What each symbol does to the units:
j646 su j518
j646 zo j507
j646 po j476
j646 ri j666
j646 vo j837
j57 su j681
j57 zo j186
j57 po j244
j57 ri j569
j57 vo j559
j709 su j830
j709 zo j759
j709 po j241
j709 ri j42
j709 vo j807
j837 su j708
j837 zo j834
j837 po j507
j837 ri j697
j837 vo j687
j540 su j255
j540 zo j636
j540 po j537
j540 ri j950
j540 vo j346
j786 su j569
j786 zo j559
j786 po j57
j786 ri j350
j786 vo j729
j241 su j993
j241 zo j656
j241 po j485
j241 ri j830
j241 vo j759
j346 su j45
j346 zo j446
j346 po j636
j346 ri j10
j346 vo j998
j954 su j816
j954 zo j291
j954 po j644
j954 ri j789
j954 vo j450
j708 su j507
j708 zo j483
j708 po j789
j708 ri j837
j708 vo j641
j604 su j10
j604 zo j998
j604 po j346
j604 ri j316
j604 vo j549
j318 su j501
j318 zo j979
j318 po j785
j318 ri j399
j318 vo j736
j720 su j489
j720 zo j189
j720 po j534
j720 ri j70
j720 vo j297
j189 su j193
j189 zo j426
j189 po j737
j189 ri j114
j189 vo j367
j885 su j752
j885 zo j271
j885 po j338
j885 ri j642
j885 vo j476
j311 su j827
j311 zo j372
j311 po j676
j311 ri j602
j311 vo j29
j993 su j485
j993 zo j761
j993 po j729
j993 ri j241
j993 vo j487
j186 su j467
j186 zo j993
j186 po j286
j186 ri j110
j186 vo j830
j450 su j977
j450 zo j244
j450 po j291
j450 ri j483
j450 vo j57
j900 su j736
j900 zo j489
j900 po j742
j900 ri j398
j900 vo j70
j537 su j233
j537 zo j422
j537 po j831
j537 ri j255
j537 vo j636
j518 su j476
j518 zo j789
j518 po j222
j518 ri j646
j518 vo j708
j297 su j114
j297 zo j367
j297 po j189
j297 ri j595
j297 vo j653
j271 su j180
j271 zo j644
j271 po j29
j271 ri j222
j271 vo j954
j118 su j664
j118 zo j900
j118 po j399
j118 ri j743
j118 vo j970
j110 su j186
j110 zo j241
j110 po j467
j110 ri j559
j110 vo j709
j489 su j534
j489 zo j193
j489 po j566
j489 ri j720
j489 vo j114
j29 su j882
j29 zo j646
j29 po j372
j29 ri j180
j29 vo j644
j428 su j426
j428 zo j537
j428 po j944
j428 ri j367
j428 vo j540
j641 su j834
j641 zo j569
j641 po j483
j641 ri j687
j641 vo j350
j642 su j885
j642 zo j222
j642 po j752
j642 ri j372
j642 vo j518
j687 su j641
j687 zo j786
j687 po j834
j687 ri j513
j687 vo j286
j729 su j717
j729 zo j42
j729 po j559
j729 ri j485
j729 vo j761
j491 su j70
j491 zo j297
j491 po j720
j491 ri j924
j491 vo j938
j807 su j541
j807 zo j399
j807 po j759
j807 ri j443
j807 vo j118
j291 su j697
j291 zo j687
j291 po j837
j291 ri j977
j291 vo j244
j485 su j729
j485 zo j47
j485 po j717
j485 ri j993
j485 vo j656
j70 su j720
j70 zo j114
j70 po j489
j70 ri j491
j70 vo j595
j812 su j974
j812 zo j380
j812 po j316
j812 ri j446
j812 vo j849
j451 su j367
j451 zo j540
j451 po j428
j451 ri j653
j451 vo j63
j399 su j318
j399 zo j742
j399 po j501
j399 ri j664
j399 vo j900
j717 su j559
j717 zo j709
j717 po j110
j717 ri j729
j717 vo j47
j752 su j338
j752 zo j180
j752 po j602
j752 ri j885
j752 vo j222
j559 su j110
j559 zo j830
j559 po j186
j559 ri j717
j559 vo j42
j681 su j244
j681 zo j467
j681 po j513
j681 ri j57
j681 vo j110
j742 su j979
j742 zo j566
j742 po j714
j742 ri j736
j742 vo j489
j656 su j761
j656 zo j226
j656 po j47
j656 ri j487
j656 vo j501
j924 su j491
j924 zo j595
j924 po j70
j924 ri j737
j924 vo j944
j974 su j316
j974 zo j549
j974 po j604
j974 ri j812
j974 vo j527
j595 su j297
j595 zo j451
j595 po j114
j595 ri j938
j595 vo j831
j255 su j537
j255 zo j364
j255 po j233
j255 ri j540
j255 vo j45
j233 su j831
j233 zo j16
j233 po j653
j233 ri j537
j233 vo j364
j372 su j642
j372 zo j476
j372 po j885
j372 ri j882
j372 vo j646
j636 su j364
j636 zo j974
j636 po j422
j636 ri j45
j636 vo j446
j467 su j286
j467 zo j485
j467 po j350
j467 ri j186
j467 vo j241
j736 su j742
j736 zo j534
j736 po j979
j736 ri j900
j736 vo j720
j528 su j446
j528 zo j849
j528 po j812
j528 ri j998
j528 vo j827
j830 su j241
j830 zo j487
j830 po j993
j830 ri j709
j830 vo j541
j743 su j118
j743 zo j398
j743 po j664
j743 ri j714
j743 vo j639
j789 su j954
j789 zo j977
j789 po j816
j789 ri j507
j789 vo j483
j602 su j311
j602 zo j882
j602 po j827
j602 ri j338
j602 vo j180
j42 su j709
j42 zo j541
j42 po j830
j42 ri j47
j42 vo j443
j47 su j42
j47 zo j807
j47 po j709
j47 ri j761
j47 vo j226
j286 su j350
j286 zo j729
j286 po j786
j286 ri j467
j286 vo j993
j398 su j900
j398 zo j720
j398 po j736
j398 ri j970
j398 vo j491
j950 su j540
j950 zo j45
j950 po j255
j950 ri j63
j950 vo j10
j664 su j399
j664 zo j736
j664 po j318
j664 ri j118
j664 vo j398
j16 su j63
j16 zo j10
j16 po j950
j16 ri j422
j16 vo j316
j63 su j950
j63 zo j346
j63 po j540
j63 ri j16
j63 vo j604
j998 su j528
j998 zo j676
j998 po j446
j998 ri j814
j998 vo j311
j367 su j428
j367 zo j255
j367 po j426
j367 ri j451
j367 vo j950
j534 su j566
j534 zo j737
j534 po j639
j534 ri j489
j534 vo j189
j501 su j785
j501 zo j714
j501 po j226
j501 ri j318
j501 vo j742
j831 su j653
j831 zo j63
j831 po j451
j831 ri j233
j831 vo j422
j977 su j291
j977 zo j513
j977 po j697
j977 ri j450
j977 vo j681
j566 su j639
j566 zo j924
j566 po j970
j566 ri j534
j566 vo j193
j816 su j644
j816 zo j697
j816 po j666
j816 ri j954
j816 vo j977
j814 su j998
j814 zo j827
j814 po j528
j814 ri j549
j814 vo j602
j785 su j226
j785 zo j743
j785 po j443
j785 ri j501
j785 vo j979
j222 su j271
j222 zo j816
j222 po j180
j222 ri j476
j222 vo j789
j697 su j837
j697 zo j641
j697 po j708
j697 ri j291
j697 vo j513
j676 su j849
j676 zo j885
j676 po j527
j676 ri j827
j676 vo j372
j834 su j483
j834 zo j57
j834 po j450
j834 ri j641
j834 vo j786
j549 su j814
j549 zo j311
j549 po j998
j549 ri j380
j549 vo j338
j759 su j487
j759 zo j501
j759 po j656
j759 ri j541
j759 vo j399
j882 su j372
j882 zo j518
j882 po j642
j882 ri j29
j882 vo j666
j527 su j380
j527 zo j338
j527 po j549
j527 ri j849
j527 vo j885
j244 su j513
j244 zo j286
j244 po j687
j244 ri j681
j244 vo j186
j487 su j656
j487 zo j785
j487 po j761
j487 ri j759
j487 vo j318
j364 su j422
j364 zo j316
j364 po j16
j364 ri j636
j364 vo j812
j45 su j636
j45 zo j812
j45 po j364
j45 ri j346
j45 vo j528
j422 su j16
j422 zo j604
j422 po j63
j422 ri j364
j422 vo j974
j10 su j346
j10 zo j528
j10 po j45
j10 ri j604
j10 vo j814
j316 su j604
j316 zo j814
j316 po j10
j316 ri j974
j316 vo j380
j714 su j743
j714 zo j970
j714 po j118
j714 ri j979
j714 vo j566
j443 su j807
j443 zo j664
j443 po j541
j443 ri j226
j443 vo j743
j979 su j714
j979 zo j639
j979 po j743
j979 ri j742
j979 vo j534
j338 su j602
j338 zo j29
j338 po j311
j338 ri j752
j338 vo j271
j476 su j222
j476 zo j954
j476 po j271
j476 ri j518
j476 vo j507
j507 su j789
j507 zo j450
j507 po j954
j507 ri j708
j507 vo j834
j226 su j443
j226 zo j118
j226 po j807
j226 ri j785
j226 vo j714
j970 su j398
j970 zo j70
j970 po j900
j970 ri j639
j970 vo j924
j350 su j786
j350 zo j717
j350 po j569
j350 ri j286
j350 vo j485
j849 su j527
j849 zo j752
j849 po j380
j849 ri j676
j849 vo j642
j938 su j595
j938 zo j653
j938 po j297
j938 ri j944
j938 vo j233
j483 su j450
j483 zo j681
j483 po j977
j483 ri j834
j483 vo j569
j737 su j924
j737 zo j938
j737 po j491
j737 ri j193
j737 vo j426
j666 su j646
j666 zo j708
j666 po j518
j666 ri j644
j666 vo j697
j114 su j189
j114 zo j428
j114 po j193
j114 ri j297
j114 vo j451
j639 su j970
j639 zo j491
j639 po j398
j639 ri j566
j639 vo j737
j446 su j812
j446 zo j527
j446 po j974
j446 ri j528
j446 vo j676
j644 su j666
j644 zo j837
j644 po j646
j644 ri j816
j644 vo j291
j761 su j47
j761 zo j443
j761 po j42
j761 ri j656
j761 vo j785
j380 su j549
j380 zo j602
j380 po j814
j380 ri j527
j380 vo j752
j653 su j451
j653 zo j950
j653 po j367
j653 ri j831
j653 vo j16
j180 su j29
j180 zo j666
j180 po j882
j180 ri j271
j180 vo j816
j827 su j676
j827 zo j642
j827 po j849
j827 ri j311
j827 vo j882
j193 su j737
j193 zo j944
j193 po j924
j193 ri j189
j193 vo j428
j944 su j938
j944 zo j831
j944 po j595
j944 ri j426
j944 vo j537
j426 su j944
j426 zo j233
j426 po j938
j426 ri j428
j426 vo j255
j513 su j687
j513 zo j350
j513 po j641
j513 ri j244
j513 vo j467
j569 su j57
j569 zo j110
j569 po j681
j569 ri j786
j569 vo j717
j541 su j759
j541 zo j318
j541 po j487
j541 ri j807
j541 vo j664

The rows follow the links: the fewer symbols apart two units are, the more alike their rows tend to be.

Rows of some units; one shown again gets a slightly different row:
j180: -33 65 -79 -14 -24 -20 7 77 66 66 81 1 39 36 -13 -30 -37 81 -5 42 18 -21 41 41 42 62 87 41 50 -10 3 35 89 -38 66 -51 -81 -12 23 60 23
j681: -60 39 -43 -11 1 -70 -35 40 -61 -5 -91 -3 -88 61 -46 -11 -16 16 -28 -28 67 -7 73 54 3 26 -28 -5 18 61 -45 -74 40 -48 -52 19 39 -11 66 116 -64
j286: -53 -21 17 65 22 -53 12 -27 -13 -37 -113 -6 -113 74 -56 30 29 -67 -30 3 88 -9 72 34 4 41 -64 -3 62 26 21 -88 7 -25 -29 31 -17 -26 49 34 -72
j226: -44 -72 46 73 0 19 -43 73 30 -2 48 -45 -70 48 -13 43 12 49 58 45 -47 14 -37 -34 103 -27 -42 7 64 -27 40 5 -70 78 11 25 58 -51 63 15 -100
j938: 37 -15 106 23 37 143 30 -37 8 56 39 -25 -32 14 -13 -15 5 -54 75 -45 20 70 11 91 -72 21 16 -1 -36 42 -30 -27 -9 -9 64 19 -44 33 -1 3 108
j193: -15 -92 92 61 29 50 26 -22 19 11 74 -60 -41 22 -75 -53 20 43 103 -42 1 67 -16 58 -6 -19 51 30 -96 50 -65 -45 -33 -10 41 35 -20 30 -5 29 56
j639: -26 -109 37 -53 10 24 -75 8 -89 -44 34 -5 55 -74 46 -37 6 27 97 7 -38 -81 -25 -13 10 -43 -17 22 -103 -14 -33 42 -56 32 -47 17 39 84 -11 31 27
j885: 30 63 -99 -13 -25 -73 46 36 82 8 57 6 80 -11 -39 -40 -10 112 -27 43 -1 -40 -38 -16 49 26 92 60 -17 -41 -41 26 46 -34 19 -43 -80 -24 -57 -25 34
j10: 25 102 -30 -34 3 28 36 0 78 96 29 -52 -63 -43 -33 -3 -64 50 5 -84 15 132 21 -39 -9 -21 12 -99 26 -12 -36 -7 -28 -64 16 -21 20 -67 -38 -55 -4
j653: 60 4 62 -68 16 109 3 -76 -58 36 -37 8 57 -19 40 -4 55 -86 -5 -51 -38 59 0 -2 -81 21 -24 -56 -36 90 5 23 -22 22 73 -14 17 62 -26 -30 81
j720: -45 -132 52 -11 15 -6 -36 -11 -53 -36 54 -39 22 -24 -39 -73 36 70 103 -20 -37 -24 -30 7 31 -38 25 29 -131 44 -65 0 -56 4 6 27 30 62 -14 51 11
j244: -55 49 -63 -26 -3 -79 -36 50 -64 2 -80 12 -75 58 -38 -21 -30 23 -30 -25 68 -4 70 56 -5 14 -13 2 3 64 -53 -70 42 -43 -61 19 48 -3 63 120 -55
j786: -67 -7 -5 30 17 -69 -4 0 -29 -14 -105 -13 -108 72 -62 10 13 -34 -22 -10 90 -3 83 44 9 39 -51 -9 49 43 -1 -83 20 -44 -23 30 -2 -15 66 73 -80
j717: 52 13 31 81 11 -7 22 -26 -13 -71 -124 16 -69 29 -17 74 39 -91 -46 46 69 -49 -15 23 -22 33 -78 51 53 -27 30 -73 -13 30 -61 40 -34 -26 5 -55 -19
j518: -84 7 -45 -6 -19 -25 9 22 39 47 73 24 38 60 26 -15 -19 -17 -28 39 11 -18 85 43 10 56 60 1 94 3 76 44 114 -33 97 -44 -66 8 57 76 -3
j636: 45 82 -22 -18 -1 -3 41 -15 61 59 17 -40 -33 -21 -48 -15 -32 66 -19 -89 -34 147 -33 -57 -8 -47 30 -82 -25 27 -50 -15 -34 -39 22 -20 69 -57 -50 -63 -14
j676: 5 -10 -75 -38 -17 -92 35 -75 50 -42 -4 2 93 -74 -14 -26 30 9 -46 26 5 -57 -8 -83 25 10 28 -14 -6 -58 30 53 1 -47 26 -51 -82 -6 -91 -109 -2
j604: 27 98 -36 -39 5 34 25 0 74 102 22 -56 -67 -52 -27 -4 -67 35 13 -85 29 110 39 -36 -14 -8 6 -100 41 -25 -21 7 -29 -67 15 -25 -3 -70 -33 -65 -2
j549: -10 -4 -58 -82 3 -33 19 -80 31 17 -19 -18 49 -96 15 -2 9 -46 -14 -15 39 -34 57 -86 1 26 -18 -85 51 -63 59 58 -26 -62 40 -57 -82 -8 -61 -92 -15
j816: -84 -34 -20 30 -17 -62 26 -39 9 -13 50 72 58 66 49 -6 -10 -98 -87 30 -12 -27 58 36 -29 10 52 3 61 -4 102 26 123 -9 57 -25 -35 22 40 39 1
j807: -25 -41 22 41 -8 7 -61 94 12 -6 7 -38 -50 52 -15 45 35 83 48 50 -48 2 -48 -42 107 -8 -50 15 58 4 16 9 -71 78 17 17 61 -39 57 36 -103
j350: -63 -20 2 51 18 -61 6 -15 -27 -26 -105 -16 -112 77 -62 18 22 -48 -22 -8 92 -6 75 34 1 38 -56 -6 57 32 9 -88 19 -32 -29 30 -10 -21 54 56 -77
j57: -69 17 -28 -2 9 -71 -22 31 -50 0 -90 -5 -97 67 -48 -9 -2 -1 -20 -20 75 -1 91 51 8 37 -39 -3 25 56 -31 -80 31 -46 -44 19 24 -11 69 106 -75

Each walk starts at a row. The symbols on each line, taken left to right, move it on to the next unit.
Answer with the unit's row; about right is enough.
new walk
-10 53 -45 19 -24 -91 27 -9 -45 -59 -13 106 38 25 41 -4 -52 -44 -123 4 -13 -30 -10 49 -58 -48 49 47 -46 -4 -12 -26 117 -7 -91 17 51 9 0 38 24
po po ri vo po vo zo: 7 -12 29 90 21 -29 28 -36 -9 -64 -120 3 -96 52 -40 61 38 -97 -44 38 78 -29 19 26 -15 41 -72 30 60 -17 28 -84 -1 9 -50 42 -34 -30 25 -20 -44
zo su po ri vo vo po su: -36 -58 33 60 -1 12 -53 87 19 -9 26 -42 -59 50 -15 43 27 66 56 51 -50 14 -42 -41 113 -18 -50 6 62 -12 36 6 -66 80 13 19 56 -45 65 24 -101
new walk
60 7 70 -62 26 128 8 -80 -53 43 -29 3 48 -14 45 -8 46 -88 8 -48 -22 56 4 14 -86 34 -24 -52 -38 78 7 25 -17 14 77 -15 1 63 -16 -15 82
zo ri zo su ri po vo: -2 70 -37 -70 16 32 12 -18 59 96 2 -56 -44 -79 8 -2 -60 -12 28 -73 52 58 81 -47 -8 23 -11 -115 72 -54 28 33 -28 -76 22 -38 -49 -44 -27 -67 -1
po ri zo po ri: -17 8 -50 -83 0 -11 12 -66 33 31 -18 -28 26 -97 21 -2 -1 -47 7 -24 43 -16 73 -78 -3 34 -20 -96 64 -64 60 59 -28 -72 34 -61 -76 -13 -53 -92 -13
new walk
5 -57 107 65 37 89 40 -22 35 38 65 -49 -48 26 -55 -37 5 0 93 -41 17 76 0 80 -35 0 37 21 -72 46 -53 -44 -19 -15 49 40 -37 28 -4 11 82
su po vo su vo: 60 12 24 -72 8 48 5 -88 -49 13 -41 15 71 -15 20 -16 75 -44 -41 -57 -74 78 -38 -49 -58 -6 -26 -69 -65 102 -8 22 -34 14 73 -23 60 42 -38 -42 34
po su vo zo su po zo: 11 83 -35 -60 3 38 21 -9 67 96 14 -56 -54 -72 -3 0 -60 4 32 -73 42 81 64 -48 -15 11 -5 -111 67 -47 10 20 -31 -75 20 -34 -27 -54 -30 -62 -1
new walk
91 69 -16 -14 -18 33 -54 86 -49 -40 -106 12 -3 8 18 65 52 42 -23 75 -4 -78 -80 -22 46 32 -84 62 21 11 -27 -3 -56 88 -61 11 35 -14 11 -4 -31
su su vo su po ri: 25 11 -11 -8 -19 12 -80 109 -28 -11 -50 -18 -18 36 -2 44 57 90 22 65 -39 -36 -61 -46 102 14 -72 33 41 26 1 8 -74 89 -2 0 64 -28 49 36 -87
su po ri su ri: 66 45 -22 -21 -11 27 -79 99 -44 -29 -81 -6 -2 20 7 52 54 67 3 71 -18 -58 -70 -33 72 26 -76 52 33 23 -20 5 -58 97 -36 9 52 -17 29 18 -61
new walk
28 39 -95 -10 -29 -88 48 1 80 -21 36 6 87 -40 -38 -39 7 94 -45 39 -2 -49 -45 -45 42 11 76 41 -34 -49 -22 29 25 -33 13 -43 -79 -19 -83 -64 20
zo zo su su po: -42 53 -69 -14 -31 -16 7 65 62 71 79 9 39 46 -3 -29 -31 62 -5 48 22 -20 55 48 35 63 80 32 66 2 22 44 96 -38 79 -54 -83 -8 35 76 19
su zo po po zo zo vo vo: -36 -21 21 74 19 -42 24 -34 -17 -42 -111 -4 -107 66 -53 38 36 -86 -36 10 93 -17 56 35 -6 42 -67 13 56 10 30 -90 6 -15 -36 34 -24 -26 44 8 -66
new walk
100 71 -5 0 -11 33 -43 72 -46 -45 -118 21 -4 5 21 67 46 15 -23 73 11 -77 -78 -13 27 28 -86 68 27 0 -19 -20 -50 88 -68 21 17 -16 9 -17 -21
ri zo su zo su: -42 -76 58 88 2 24 -35 67 44 -1 57 -43 -73 45 -10 55 -2 34 63 42 -39 14 -34 -31 83 -31 -38 7 68 -49 51 9 -64 71 6 30 44 -51 58 6 -91
vo zo po vo su: -44 -135 53 5 20 -4 -20 -16 -33 -26 55 -44 14 -15 -56 -67 35 77 104 -25 -33 -2 -31 13 31 -41 28 34 -130 45 -68 -8 -52 4 12 26 20 56 -10 48 17
new walk
55 44 -11 -31 -4 -17 31 -48 24 30 -10 -18 20 -6 -45 -23 19 46 -52 -81 -75 135 -67 -73 -12 -52 12 -75 -69 74 -42 -7 -44 -10 39 -21 85 -26 -64 -60 -11
po ri zo vo vo zo: 10 74 -96 -17 -25 -45 24 64 82 35 68 -3 53 8 -36 -38 -29 118 -14 40 8 -31 -13 15 51 34 103 62 12 -22 -35 31 64 -34 31 -51 -80 -25 -26 13 28
zo zo su su su zo vo: -23 83 -70 -25 -16 -83 -20 51 -72 -9 -56 52 -26 39 -5 -20 -55 35 -62 -17 34 -19 28 58 -30 -14 20 30 -30 39 -71 -60 78 -29 -98 17 61 1 36 108 -17
new walk
-62 36 -59 -14 -22 -14 4 57 50 68 82 13 39 50 4 -27 -25 33 -11 42 15 -21 71 51 28 68 71 18 78 1 41 43 99 -43 83 -48 -77 0 45 76 15
ri su ri po zo zo ri su: -22 20 -33 32 -27 -97 38 -32 -26 -65 10 107 58 39 50 -2 -43 -76 -132 12 -21 -34 -1 35 -59 -43 52 35 -26 -14 31 -18 118 1 -58 6 31 17 5 19 20
ri zo vo vo zo: 75 57 -18 -27 -15 29 -60 97 -46 -26 -98 2 -3 9 8 56 50 62 -6 71 -17 -67 -74 -28 57 30 -78 60 24 12 -22 1 -60 93 -41 8 46 -22 27 3 -41
